Below is a small trained network, with its code and all its weights. Each question gives an input and a class and asks what happens when units are switched off, that is, made to give their printed mean instead of their output.

import numpy as np


def w(rows, s, z=0):
    codes = np.array(rows[::2]) - 128.0
    scale = np.full(codes.shape[1], s)
    scale[-1] = z or s
    return codes * scale


def f(y):
    return np.maximum(y, 0)


def log_softmax(a):
    a = a - a.max(-1, keepdims=True)
    return a - np.log(np.exp(a).sum(-1, keepdims=True))


def net(x, mask):
    res = np.array(x, float).reshape(1, 8) / 4 @ E
    y = f(res @ A[0][:, :-1].T + A[0][:, -1])
    res = res + np.where(mask, y, B[0][:, -1]) @ B[0][:, :-1]
    return log_softmax(res[-1] @ U[:, :-1].T + U[:, -1])


A, B = {}, {}
E = w([
[197,109,184,142,90,79,102],'x0',
[128,128,132,126,126,129,130],'x1',
[133,250,135,76,131,148,48],'x2',
[126,136,135,126,128,126,138],'x3',
[131,123,123,130,130,128,121],'x4',
[95,83,177,112,197,128,91],'x5',
[180,167,147,207,174,219,127],'x6',
[126,130,132,126,127,128,132],'x7',
],0.016)
A[0] = w([
[182,87,202,143,90,111,136,73],'N0',
[189,165,113,173,209,214,99,92],'N1',
[92,70,198,143,177,136,89,53],'N2',
[65,108,79,90,131,151,148,79],'N3',
[147,133,59,131,82,131,171,96],'N4',
[93,112,181,134,183,156,100,115],'N5',
[107,115,159,150,192,97,145,129],'N6',
[72,113,61,136,184,222,165,94],'N7',
[149,113,177,205,130,210,164,82],'N8',
[222,104,224,164,123,83,85,115],'N9',
[173,170,63,187,48,133,174,61],'N10',
[104,12,138,237,113,131,220,2],'N11',
],0.011,0.0085)
B[0] = w([
[198,156,12,137,162,88,175,179],'N0',
[95,88,157,101,57,46,72,247],'N1',
[161,62,156,20,166,199,158,176],'N2',
[150,146,73,166,116,73,132,175],'N3',
[146,51,169,90,109,170,131,176],'N4',
[155,55,136,148,137,238,156,177],'N5',
[139,100,160,103,101,139,193,168],'N6',
[197,204,28,199,194,83,192,230],'N7',
[67,48,132,101,115,5,115,216],'N8',
[161,186,59,197,168,119,186,217],'N9',
[124,32,157,48,188,233,189,207],'N10',
[77,255,239,162,107,151,12,250],'N11',
],0.0082,0.018)
U = w([
[86,242,185,134,112,164,75,248],'0',
[129,172,73,187,143,100,194,69],'1',
[51,99,147,99,84,9,151,79],'2',
[110,100,163,108,134,211,179,93],'3',
],0.013,0.011)

Each question gives the input, the list of numbers given to net, and the class t.
The units are the neurons (one row each of A and B). Each row of codes is followed by its name. A weight is (code - 128) times the scale printed after its matrix; where a second scale follows, it is the last column's (A, B and U).
mask holds one flag per neuron, in row order. A switched-off neuron (its flag False) gives its mean, the last column of its row in B, instead of its output. The means were averaged over made-up inputs and are rounded, as every weight is.
A unit's drop is (log p(t) with every unit on - log p(t) with that unit switched off) / (log p(t) with every unit on - log p(t) with every unit switched off).
The circuit of an input: a set's keep is (log p(t) with only the set's units on - log p(t) with every unit switched off) / (log p(t) with every unit on - log p(t) with every unit switched off). Starting from all 12 units, units are removed one at a time, each time the one whose removal leaves the highest keep (on an exact tie, the one counted first), for as long as the keep stays at least 0.8.
units of the circuit, in order: the units of the circuit, biggest drop first
unit that matters most: the unit with the biggest drop
k most important neurons: the k neurons with the biggest drops, biggest first
drop of u: that unit's drop, to one decimal
input [3,-7,-7,-2,-7,8,1,-8], class 3: 3 most important neurons : (N2 N5 N6)
input [-6,-7,3,7,4,7,7,-4], class 2: unit that matters most : N1
input [-7,2,2,0,-5,8,-1,8], class 3: 4 most important neurons : (N5 N2 N9 N0)
input [4,4,-4,5,0,1,-2,2], class 0: units of the circuit, in order : (N11 N8)
input [8,-7,-5,0,-7,6,-7,3], class 1: units of the circuit, in order : (N9 N0)
input [1,-1,-3,-3,5,0,8,2], class 2: 2 most important neurons : (N8 N1)
input [6,4,-7,-4,-2,2,7,-8], class 0: 3 most important neurons : (N11 N7 N9)
input [-1,-8,-5,-4,-6,-5,-5,-6], class 0: 2 most important neurons : (N11 N8)
input [3,5,2,2,2,5,7,-1], class 2: 2 most important neurons : (N1 N8)
input [5,-5,3,-5,3,1,0,5], class 1: 2 most important neurons : (N11 N9)
input [6,4,3,0,7,8,2,1], class 3: 2 most important neurons : (N2 N7)
input [-5,-7,-1,-7,-3,-7,8,-1], class 2: 2 most important neurons : (N1 N8)
input [3,-3,4,-6,-4,1,6,-5], class 2: units of the circuit, in order : (N11 N1)
input [6,-7,-3,-7,-8,8,0,-1], class 3: 2 most important neurons : (N2 N7)
input [5,2,-8,8,-6,-4,-5,2], class 0: units of the circuit, in order : (N11)
input [8,8,-6,1,0,-3,-7,-3], class 1: units of the circuit, in order : (N0 N9)
input [7,7,5,-2,-6,0,8,7], class 2: units of the circuit, in order : (N1 N11)
input [-4,-1,3,-3,4,-8,5,5], class 3: 2 most important neurons : (N10 N11)
input [-6,-5,-1,-7,8,-6,7,3], class 2: 3 most important neurons : (N1 N8 N9)
input [-6,0,4,-5,-7,-7,-5,-4], class 3: unit that matters most : N11
input [-5,0,4,3,8,5,6,1], class 2: units of the circuit, in order : (N1 N11)
input [-5,8,-8,4,-7,4,-1,-7], class 0: drop of N5 : 0.0
input [3,6,-4,-2,-2,-7,7,3], class 2: drop of N2 : 0.1
input [-1,1,-8,-3,4,7,-2,3], class 0: drop of N11 : 1.3
